Below is a small trained network, with its code and all its weights. Each question gives an input and a target symbol and asks what happens when units are switched off, that is, made to give their printed mean instead of their output.

import numpy as np


def w(rows, s, z=0):
    codes = np.array(rows[::2]) - 128.0
    scale = np.full(codes.shape[1], s)
    scale[-1] = z or s
    return codes * scale


def norm(h):
    return h / np.sqrt((h * h).mean(-1, keepdims=True) + 1e-5)


def softmax(a):
    e = np.exp(a - a.max(-1, keepdims=True))
    return e / e.sum(-1, keepdims=True)


def log_softmax(a):
    a = a - a.max(-1, keepdims=True)
    return a - np.log(np.exp(a).sum(-1, keepdims=True))


def net(x, mask):
    ids = ['αβγδεηθλμπστφψω'.index(c) for c in x.split()]
    T = len(ids)
    res = E[ids] + P[:T]
    u = 0
    for l in range(3):
        r = norm(res)
        for j in range(2):
            rows = slice(3 * j, 3 * j + 3)
            q, k, v = (r @ M[l][rows].T for M in (Q, K, V))
            z = softmax(np.where(np.tri(T) > 0, q @ k.T / 3**0.5, -1e9)) @ v
            o = O[l][rows]
            res = res + np.where(mask[u + j], z, o[:, -1]) @ o[:, :-1]
        u += 2
    return log_softmax(norm(res)[-1] @ U[:, :-1].T + U[:, -1])


Q, K, V, O = {}, {}, {}, {}
E = w([
[113,151,146,81,192,115,141],'α',
[92,131,173,100,105,167,182],'β',
[83,117,152,109,94,129,166],'γ',
[144,4,252,8,73,113,32],'δ',
[112,159,142,82,193,120,139],'ε',
[77,88,158,127,125,129,116],'η',
[100,133,178,99,105,156,182],'θ',
[93,123,145,153,167,34,74],'λ',
[131,144,144,71,194,123,131],'μ',
[177,181,179,126,120,117,97],'π',
[124,73,128,75,169,136,172],'σ',
[126,101,128,188,144,163,113],'τ',
[110,203,74,104,105,141,104],'φ',
[116,122,73,72,169,87,143],'ψ',
[152,120,109,60,132,89,75],'ω',
],0.026)
P = w([
[38,125,254,60,72,112,47],'0',
[44,134,210,76,116,172,46],'1',
[57,134,183,91,111,172,62],'2',
[71,143,168,107,122,166,86],'3',
[88,155,155,110,126,157,107],'4',
[97,164,143,118,130,150,124],'5',
[110,174,129,128,133,152,142],'6',
[124,181,120,130,128,144,157],'7',
[137,182,112,141,131,136,176],'8',
[154,190,95,153,133,129,190],'9',
[168,190,88,162,143,125,204],'10',
[187,190,80,182,158,121,219],'11',
],0.0088)
Q[0] = w([
[98,77,95,179,20,120,156],'0.h1',
[129,22,154,109,6,50,85],'0.h1',
[76,65,116,149,182,183,36],'0.h1',
[171,124,149,157,95,133,132],'0.h2',
[164,175,155,114,155,139,104],'0.h2',
[125,135,171,144,170,135,133],'0.h2',
],0.013)
K[0] = w([
[1,133,196,85,124,145,72],'0.h1',
[77,85,200,70,102,105,37],'0.h1',
[127,73,106,166,188,158,65],'0.h1',
[110,129,177,143,133,154,89],'0.h2',
[216,158,86,124,121,145,156],'0.h2',
[166,112,127,159,105,139,161],'0.h2',
],0.012)
V[0] = w([
[253,113,131,150,159,138,84],'0.h1',
[133,115,121,201,36,91,122],'0.h1',
[233,185,172,133,196,120,98],'0.h1',
[168,58,165,203,180,183,103],'0.h2',
[94,151,139,148,106,184,162],'0.h2',
[150,122,73,188,68,150,173],'0.h2',
],0.006)
O[0] = w([
[164,166,206,46,27,129,147,100],'0.h1',
[33,224,108,56,159,212,111,91],'0.h1',
[156,168,172,196,111,109,102,131],'0.h1',
[172,164,56,99,52,83,254,151],'0.h2',
[143,204,95,132,168,137,153,141],'0.h2',
[115,136,62,215,78,186,120,2],'0.h2',
],0.006,0.0048)
Q[1] = w([
[170,59,130,187,140,111,129],'1.h1',
[86,124,117,125,99,151,248],'1.h1',
[73,143,201,113,186,94,166],'1.h1',
[80,41,129,145,32,115,140],'1.h2',
[94,153,112,93,138,180,154],'1.h2',
[115,133,61,87,170,100,68],'1.h2',
],0.017)
K[1] = w([
[142,80,174,192,94,78,86],'1.h1',
[123,76,71,157,194,190,247],'1.h1',
[43,123,162,80,222,87,230],'1.h1',
[29,58,206,161,148,195,82],'1.h2',
[107,136,62,94,127,149,212],'1.h2',
[103,151,62,55,160,29,63],'1.h2',
],0.012)
V[1] = w([
[183,144,81,171,132,254,44],'1.h1',
[151,105,147,226,227,172,36],'1.h1',
[115,126,200,60,125,107,120],'1.h1',
[107,77,8,92,146,69,182],'1.h2',
[104,195,18,101,108,158,68],'1.h2',
[144,149,107,198,38,160,135],'1.h2',
],0.0064)
O[1] = w([
[111,63,82,89,63,31,181,4],'1.h1',
[68,144,114,48,57,53,199,186],'1.h1',
[85,164,196,121,111,204,72,249],'1.h1',
[151,47,43,102,161,37,127,6],'1.h2',
[93,175,69,86,157,186,41,52],'1.h2',
[130,98,160,119,92,177,2,39],'1.h2',
],0.007,0.0036)
Q[2] = w([
[111,140,136,223,147,42,139],'2.h1',
[17,5,161,237,53,165,156],'2.h1',
[72,126,115,96,149,46,70],'2.h1',
[80,136,171,95,183,121,199],'2.h2',
[237,76,100,83,150,154,195],'2.h2',
[158,155,247,60,92,174,144],'2.h2',
],0.012)
K[2] = w([
[106,118,135,181,121,79,130],'2.h1',
[51,74,178,143,104,173,130],'2.h1',
[132,121,119,106,119,67,72],'2.h1',
[119,112,99,146,251,165,168],'2.h2',
[204,97,89,91,133,154,178],'2.h2',
[187,142,176,114,126,166,103],'2.h2',
],0.02)
V[2] = w([
[138,55,215,62,116,172,82],'2.h1',
[117,75,63,166,142,254,231],'2.h1',
[57,145,117,253,140,112,168],'2.h1',
[85,104,214,90,104,63,34],'2.h2',
[59,171,84,134,90,119,54],'2.h2',
[127,149,91,117,27,49,173],'2.h2',
],0.0086)
O[2] = w([
[72,178,69,177,88,30,172,254],'2.h1',
[66,126,202,51,133,156,181,37],'2.h1',
[74,66,169,169,233,192,123,162],'2.h1',
[195,82,117,105,177,254,134,246],'2.h2',
[190,144,160,156,210,98,151,100],'2.h2',
[102,193,194,105,226,100,82,15],'2.h2',
],0.0088,0.0059)
U = w([
[153,85,182,118,143,95,127,76],'α',
[53,158,137,150,135,39,114,198],'β',
[142,116,119,119,132,120,124,108],'γ',
[139,56,179,64,83,99,55,252],'δ',
[157,107,174,123,158,107,150,74],'ε',
[151,121,126,133,130,114,131,89],'η',
[48,94,180,159,119,214,97,121],'θ',
[165,79,113,218,190,115,69,164],'λ',
[247,84,161,149,115,70,212,43],'μ',
[179,210,182,166,88,139,92,113],'π',
[111,42,66,132,68,96,207,143],'σ',
[140,220,67,65,149,162,189,16],'τ',
[89,157,57,75,136,183,16,178],'φ',
[145,61,85,28,186,79,117,216],'ψ',
[172,142,25,159,68,77,86,210],'ω',
],0.014,0.0047)

Each question gives the input, a string of symbols that net reads in full, and the target symbol t.
The units are the heads (3 rows each of Q, K, V and O). Each row of codes is followed by its name. A weight is (code - 128) times the scale printed after its matrix; where a second scale follows, it is the last column's (O and U).
mask holds one flag per head, layer by layer. A switched-off head (its flag False) gives its mean, the last column of its rows in O, instead of its output. The means were averaged over made-up inputs and are rounded, as every weight is.
A unit's drop is (log p(t) with every unit on - log p(t) with that unit switched off) / (log p(t) with every unit on - log p(t) with every unit switched off).
The circuit of an input: a set's keep is (log p(t) with only the set's units on - log p(t) with every unit switched off) / (log p(t) with every unit on - log p(t) with every unit switched off). Starting from all 6 units, units are removed one at a time, each time the one whose removal leaves the highest keep (on an exact tie, the one counted first), for as long as the keep stays at least 0.8.
circuit, biggest first: the units of the circuit, biggest drop first
unit that matters most: the unit with the biggest drop
heads that matter: for each layer, one digit per head in row order, 1 if its drop is at least 0.15 and else 0, layers parted by /
input β τ γ η π α π ε, target π: heads that matter	10 / 00 / 00
input τ ε τ δ ψ ψ σ τ τ, target β: circuit, biggest first	[1.h1, 2.h2, 0.h2]
input λ η τ τ ω λ ε, target ω: circuit, biggest first	[2.h1]
input ψ τ ε σ λ μ, target σ: heads that matter	10 / 11 / 01
input π β μ γ ψ δ λ λ α, target λ: circuit, biggest first	[0.h1, 2.h1]
input τ ψ λ π γ π τ τ φ τ τ, target β: circuit, biggest first	[1.h1, 2.h2]
input τ τ π μ π σ ψ τ ω ω φ γ, target θ: circuit, biggest first	[2.h1, 1.h1]
input μ η π η α ω ε τ δ λ λ μ, target μ: heads that matter	10 / 01 / 00
input α τ ω ψ η φ τ σ δ μ ε, target μ: heads that matter	10 / 01 / 10
input τ λ μ, target τ: heads that matter	00 / 11 / 11
input λ τ τ γ τ μ γ λ α, target μ: heads that matter	10 / 11 / 01
input λ η τ π β ε, target π: circuit, biggest first	[0.h1, 1.h1]
input τ τ μ, target τ: heads that matter	00 / 11 / 00
input λ σ ε, target σ: unit that matters most	2.h2
input τ η α τ τ λ λ π θ, target θ: circuit, biggest first	[1.h1, 2.h1]
input π μ λ ε τ τ τ π τ λ η, target θ: heads that matter	00 / 00 / 10
input λ β γ π ψ λ μ η μ τ, target θ: circuit, biggest first	[2.h1, 0.h1]
input γ λ θ σ τ θ δ μ λ λ ψ φ, target ψ: circuit, biggest first	[2.h1, 1.h2, 1.h1]
input ψ τ τ ψ μ γ ψ τ ε, target ψ: heads that matter	00 / 01 / 10
input β λ η λ τ μ α τ π γ, target θ: heads that matter	00 / 10 / 10
input π τ γ λ, target λ: unit that matters most	2.h1
input λ π α η η λ η β μ τ, target θ: circuit, biggest first	[0.h1, 2.h1]
input λ μ β λ η τ τ, target σ: circuit, biggest first	[1.h1, 0.h2]
input τ λ λ α, target λ: circuit, biggest first	[2.h1, 0.h1]
input τ π τ, target σ: circuit, biggest first	[0.h2, 1.h1]
input γ ψ μ, target ψ: heads that matter	10 / 01 / 00
